Below is a small trained network, with its code and all its weights. Each question gives an input and a target symbol and asks what happens when units are switched off, that is, made to give their printed mean instead of their output.

import numpy as np


def w(rows, s, z=0):
    codes = np.array(rows[::2]) - 128.0
    scale = np.full(codes.shape[1], s)
    scale[-1] = z or s
    return codes * scale


def norm(h):
    return h / np.sqrt((h * h).mean(-1, keepdims=True) + 1e-5)


def f(y):
    return np.maximum(y, 0)


def softmax(a):
    e = np.exp(a - a.max(-1, keepdims=True))
    return e / e.sum(-1, keepdims=True)


def log_softmax(a):
    a = a - a.max(-1, keepdims=True)
    return a - np.log(np.exp(a).sum(-1, keepdims=True))


def net(x, mask):
    ids = ['ΞΠΩγτψ'.index(c) for c in x.split()]
    T = len(ids)
    res = E[ids] + P[:T]
    r = norm(res)
    for j in range(3):
        rows = slice(3 * j, 3 * j + 3)
        q, k, v = (r @ M[0][rows].T for M in (Q, K, V))
        z = softmax(np.where(np.tri(T) > 0, q @ k.T / 3**0.5, -1e9)) @ v
        o = O[0][rows]
        res = res + np.where(mask[j], z, o[:, -1]) @ o[:, :-1]
    y = f(norm(res) @ A[0][:, :-1].T + A[0][:, -1])
    res = res + np.where(mask[3:7], y, B[0][:, -1]) @ B[0][:, :-1]
    return log_softmax(norm(res)[-1] @ U[:, :-1].T + U[:, -1])


Q, K, V, O, A, B = {}, {}, {}, {}, {}, {}
E = w([
[132,158,115],'Ξ',
[111,160,201],'Π',
[145,130,183],'Ω',
[63,238,80],'γ',
[142,201,119],'τ',
[36,135,2],'ψ',
],0.0086)
P = w([
[134,26,102],'0',
[142,43,102],'1',
[144,166,248],'2',
[204,98,59],'3',
[145,53,102],'4',
[143,224,253],'5',
],0.005)
Q[0] = w([
[112,109,215],'H1',
[133,162,208],'H1',
[175,96,191],'H1',
[117,40,154],'H2',
[136,8,91],'H2',
[64,132,163],'H2',
[139,94,139],'H3',
[115,141,176],'H3',
[94,105,116],'H3',
],0.014)
K[0] = w([
[106,96,190],'H1',
[124,152,172],'H1',
[186,89,180],'H1',
[95,68,132],'H2',
[59,12,106],'H2',
[161,140,162],'H2',
[127,107,230],'H3',
[107,126,126],'H3',
[91,128,161],'H3',
],0.011)
V[0] = w([
[49,175,34],'H1',
[173,126,254],'H1',
[223,172,102],'H1',
[97,94,58],'H2',
[157,67,188],'H2',
[225,209,149],'H2',
[230,119,185],'H3',
[163,148,87],'H3',
[42,181,194],'H3',
],0.0057)
O[0] = w([
[99,15,189,35],'H1',
[56,145,15,251],'H1',
[149,148,108,79],'H1',
[58,239,93,51],'H2',
[45,168,135,134],'H2',
[128,80,252,214],'H2',
[225,162,46,115],'H3',
[210,106,121,120],'H3',
[101,140,110,133],'H3',
],0.0036,0.0015)
A[0] = w([
[193,125,128,180],'N1',
[71,2,48,4],'N2',
[72,61,76,96],'N3',
[150,162,202,126],'N4',
],0.0079,0.0039)
B[0] = w([
[51,19,117,214],'N1',
[196,254,155,200],'N2',
[233,130,212,209],'N3',
[184,185,135,252],'N4',
],0.0059,0.003)
U = w([
[99,31,126,134],'Ξ',
[16,196,125,110],'Π',
[132,140,53,255],'Ω',
[63,117,249,90],'γ',
[183,69,185,163],'τ',
[227,182,129,24],'ψ',
],0.015,0.0032)

Each question gives the input, a string of symbols that net reads in full, and the target symbol t.
The units are the heads (3 rows each of Q, K, V and O) and the neurons (one row each of A and B). Each row of codes is followed by its name. A weight is (code - 128) times the scale printed after its matrix; where a second scale follows, it is the last column's (O, A, B and U).
mask holds one flag per unit, heads first, then neurons. A switched-off unit (its flag False) gives its mean, the last column of its rows in O or B, instead of its output. The means were averaged over made-up inputs and are rounded, as every weight is.
A unit's drop is (log p(t) with every unit on - log p(t) with that unit switched off) / (log p(t) with every unit on - log p(t) with every unit switched off).
The circuit of an input: a set's keep is (log p(t) with only the set's units on - log p(t) with every unit switched off) / (log p(t) with every unit on - log p(t) with every unit switched off). Starting from all 7 units, units are removed one at a time, each time the one whose removal leaves the highest keep (on an exact tie, the one counted first), for as long as the keep stays at least 0.8.
circuit, biggest first: the units of the circuit, biggest drop first
unit that matters most: the unit with the biggest drop
top k neurons: the k neurons with the biggest drops, biggest first
which heads matter: for each layer, one digit per head in row order, 1 if its drop is at least 0.15 and else 0, layers parted by /
drop when u is switched off: that unit's drop, to one decimal
input Π Ω Π Ξ Π, target Π: which heads matter	100
input γ Π τ τ, target τ: circuit, biggest first	(H1, N1)
input τ ψ ψ γ, target ψ: unit that matters most	H1
input τ Ξ Ω Π, target Ω: circuit, biggest first	(H1, N3)
input Ξ Π γ γ, target Ξ: which heads matter	110
input Ω Ω τ γ, target τ: circuit, biggest first	(H2, H1)
input Π Π Π ψ, target ψ: circuit, biggest first	(H1, N2)
input Π Ξ Ω Π, target Ω: top 2 neurons	(N3, N1)
input γ Ξ γ γ, target ψ: which heads matter	111
input Π Ξ ψ Ω, target Ω: which heads matter	110
input Π τ Ω, target ψ: which heads matter	101
input ψ γ γ, target γ: which heads matter	101
input Π Π ψ, target γ: which heads matter	100
input γ Π Ω Ω ψ, target ψ: unit that matters most	N2
input Π τ γ Ω γ, target γ: top 2 neurons	(N2, N3)
input τ Ω Π, target ψ: which heads matter	101
input Π Ω γ Ω, target Ω: which heads matter	100
input Ω Ω ψ Ξ, target Ξ: which heads matter	100
input γ ψ Π γ Ξ, target Ξ: circuit, biggest first	(H1, N1, H2)
input Π Ξ Ξ Π, target Ξ: which heads matter	111
input Π ψ γ Ξ τ ψ, target γ: which heads matter	100
input Ξ Π γ Π, target Ξ: drop when H3 is switched off	0.2
input ψ γ ψ ψ Π, target Π: drop when H1 is switched off	0.4
input ψ ψ γ Π τ, target τ: drop when H1 is switched off	0.2
